Below are the code and all the weights of a small trained network. Each question names an input and a class and asks about switching units off, where a switched-off unit gives its printed mean instead of its output.

import numpy as np


def w(rows, s, z=0):
    codes = np.array(rows[::2]) - 128.0
    scale = np.full(codes.shape[1], s)
    scale[-1] = z or s
    return codes * scale


def norm(h):
    return h / np.sqrt((h * h).mean(-1, keepdims=True) + 1e-5)


def f(y):
    return np.maximum(y, 0)


def log_softmax(a):
    a = a - a.max(-1, keepdims=True)
    return a - np.log(np.exp(a).sum(-1, keepdims=True))


def net(x, mask):
    res = np.array(x, float).reshape(1, 2) / 4 @ E
    u = 0
    for l in range(3):
        y = f(norm(res) @ A[l][:, :-1].T + A[l][:, -1])
        res = res + np.where(mask[u : u + 10], y, B[l][:, -1]) @ B[l][:, :-1]
        u += 10
    return log_softmax(norm(res)[-1] @ U[:, :-1].T + U[:, -1])


A, B = {}, {}
E = w([
[170,130,177,101,2,126,136,64],'x0',
[155,113,149,103,141,164,200,151],'x1',
],0.0066)
A[0] = w([
[118,150,124,118,3,102,33,97,32],'L0N0',
[128,126,129,111,195,127,26,138,72],'L0N1',
[131,133,134,125,48,136,199,115,21],'L0N2',
[91,138,125,130,91,149,142,132,180],'L0N3',
[145,118,113,139,121,163,115,110,39],'L0N4',
[116,122,150,116,119,146,133,116,4],'L0N5',
[143,127,127,129,103,117,57,138,104],'L0N6',
[105,109,140,120,112,128,72,89,70],'L0N7',
[123,115,129,138,42,129,48,98,26],'L0N8',
[128,131,128,130,65,155,200,124,36],'L0N9',
],0.011,0.0016)
B[0] = w([
[179,47,166,252,89,104,82,64,251],'L0N0',
[100,157,147,122,151,197,68,115,209],'L0N1',
[146,115,159,66,136,103,142,158,201],'L0N2',
[148,134,156,109,163,159,137,105,149],'L0N3',
[123,127,125,118,94,140,117,111,132],'L0N4',
[145,110,72,131,178,128,166,98,139],'L0N5',
[163,112,108,58,155,48,197,192,169],'L0N6',
[172,109,95,67,167,58,212,155,167],'L0N7',
[137,126,134,202,71,67,117,47,213],'L0N8',
[122,142,137,74,91,103,122,165,185],'L0N9',
],0.019,0.011)
A[1] = w([
[35,153,52,141,147,158,121,151,14],'L1N0',
[108,86,69,252,141,69,111,69,202],'L1N1',
[78,123,111,159,136,131,106,199,69],'L1N2',
[83,105,95,191,48,142,131,146,113],'L1N3',
[122,102,93,196,231,87,142,128,125],'L1N4',
[36,175,42,177,170,204,109,149,124],'L1N5',
[57,97,117,188,131,114,126,200,1],'L1N6',
[52,140,67,169,152,186,107,159,104],'L1N7',
[149,122,98,242,88,90,173,147,90],'L1N8',
[145,158,87,147,172,132,136,111,173],'L1N9',
],0.014,0.002)
B[1] = w([
[166,116,33,150,134,130,142,74,192],'L1N0',
[132,219,206,80,86,125,67,254,230],'L1N1',
[83,139,122,119,121,126,95,132,166],'L1N2',
[81,89,169,123,205,100,141,115,147],'L1N3',
[185,173,99,165,150,177,96,113,181],'L1N4',
[186,169,14,196,137,223,170,81,248],'L1N5',
[156,193,122,125,104,177,124,79,141],'L1N6',
[142,148,60,196,124,169,144,110,215],'L1N7',
[28,65,35,44,201,207,209,30,197],'L1N8',
[83,77,130,133,116,153,85,133,157],'L1N9',
],0.014)
A[2] = w([
[84,111,87,97,105,212,90,109,27],'L2N0',
[179,54,182,252,19,71,210,27,98],'L2N1',
[54,118,126,129,104,198,130,113,67],'L2N2',
[95,144,138,52,146,180,242,171,159],'L2N3',
[120,130,136,96,141,160,182,145,172],'L2N4',
[76,157,161,147,149,127,55,129,192],'L2N5',
[137,111,105,167,215,147,145,95,249],'L2N6',
[199,143,122,97,185,77,130,87,185],'L2N7',
[105,144,67,157,173,136,128,51,132],'L2N8',
[169,143,117,136,131,133,166,181,195],'L2N9',
],0.014,0.0014)
B[2] = w([
[125,133,151,159,127,128,147,83,168],'L2N0',
[120,56,172,185,251,82,42,81,251],'L2N1',
[121,140,79,108,144,146,123,134,147],'L2N2',
[64,121,130,93,131,121,174,149,152],'L2N3',
[99,123,123,91,130,126,142,120,138],'L2N4',
[168,134,104,140,98,135,162,148,136],'L2N5',
[119,128,113,134,91,133,187,96,181],'L2N6',
[45,135,104,142,151,168,121,139,159],'L2N7',
[145,128,114,143,93,137,210,96,196],'L2N8',
[138,101,121,124,54,87,132,123,147],'L2N9',
],0.02)
U = w([
[144,179,39,161,109,204,182,91,167],'0',
[192,234,160,101,89,152,34,242,2],'1',
[128,83,183,150,200,83,43,110,188],'2',
[47,136,134,10,101,114,188,192,103],'3',
],0.013,0.0042)

Each question gives the input, the list of numbers given to net, and the class t.
The units are the neurons (one row each of A and B). Each row of codes is followed by its name. A weight is (code - 128) times the scale printed after its matrix; where a second scale follows, it is the last column's (A, B and U).
mask holds one flag per neuron, layer by layer. A switched-off neuron (its flag False) gives its mean, the last column of its row in B, instead of its output. The means were averaged over made-up inputs and are rounded, as every weight is.
A unit's drop is (log p(t) with every unit on - log p(t) with that unit switched off) / (log p(t) with every unit on - log p(t) with every unit switched off).
The circuit of an input: a set's keep is (log p(t) with only the set's units on - log p(t) with every unit switched off) / (log p(t) with every unit on - log p(t) with every unit switched off). Starting from the 12 units with the biggest drops (on a tie, the unit counted first), units are removed one at a time, each time the one whose removal leaves the highest keep (on an exact tie, the one counted first), for as long as the keep stays at least 0.8.
circuit, biggest first: the units of the circuit, biggest drop first
most important unit: the unit with the biggest drop
top k neurons: the k neurons with the biggest drops, biggest first
top k neurons in layer l: the k neurons of layer l with the biggest drops, biggest first
drop of u: that unit's drop, to one decimal
input [-8,-4], class 0: most important unit	L0N0
input [-1,-5], class 1: circuit, biggest first	(L1N1 L2N1 L1N5)
input [-2,5], class 3: top 3 neurons in layer 1	(L1N5 L1N7 L1N0)
input [6,7], class 3: top 2 neurons in layer 0	(L0N0 L0N2)
input [-1,4], class 3: top 2 neurons	(L0N1 L1N5)
input [-3,-7], class 1: top 2 neurons	(L0N2 L2N1)
input [0,1], class 3: top 2 neurons in layer 0	(L0N0 L0N8)
input [1,4], class 3: top 2 neurons	(L0N0 L2N1)
input [-1,-4], class 1: top 3 neurons	(L1N1 L0N1 L2N1)
input [1,3], class 3: top 2 neurons	(L0N0 L2N1)
input [3,5], class 3: drop of L0N0	1.0
input [-7,-5], class 0: drop of L0N0	0.1
input [-4,-6], class 0: drop of L0N6	0.0
input [4,6], class 3: drop of L0N0	1.0
input [2,8], class 3: top neuron	(L0N0)
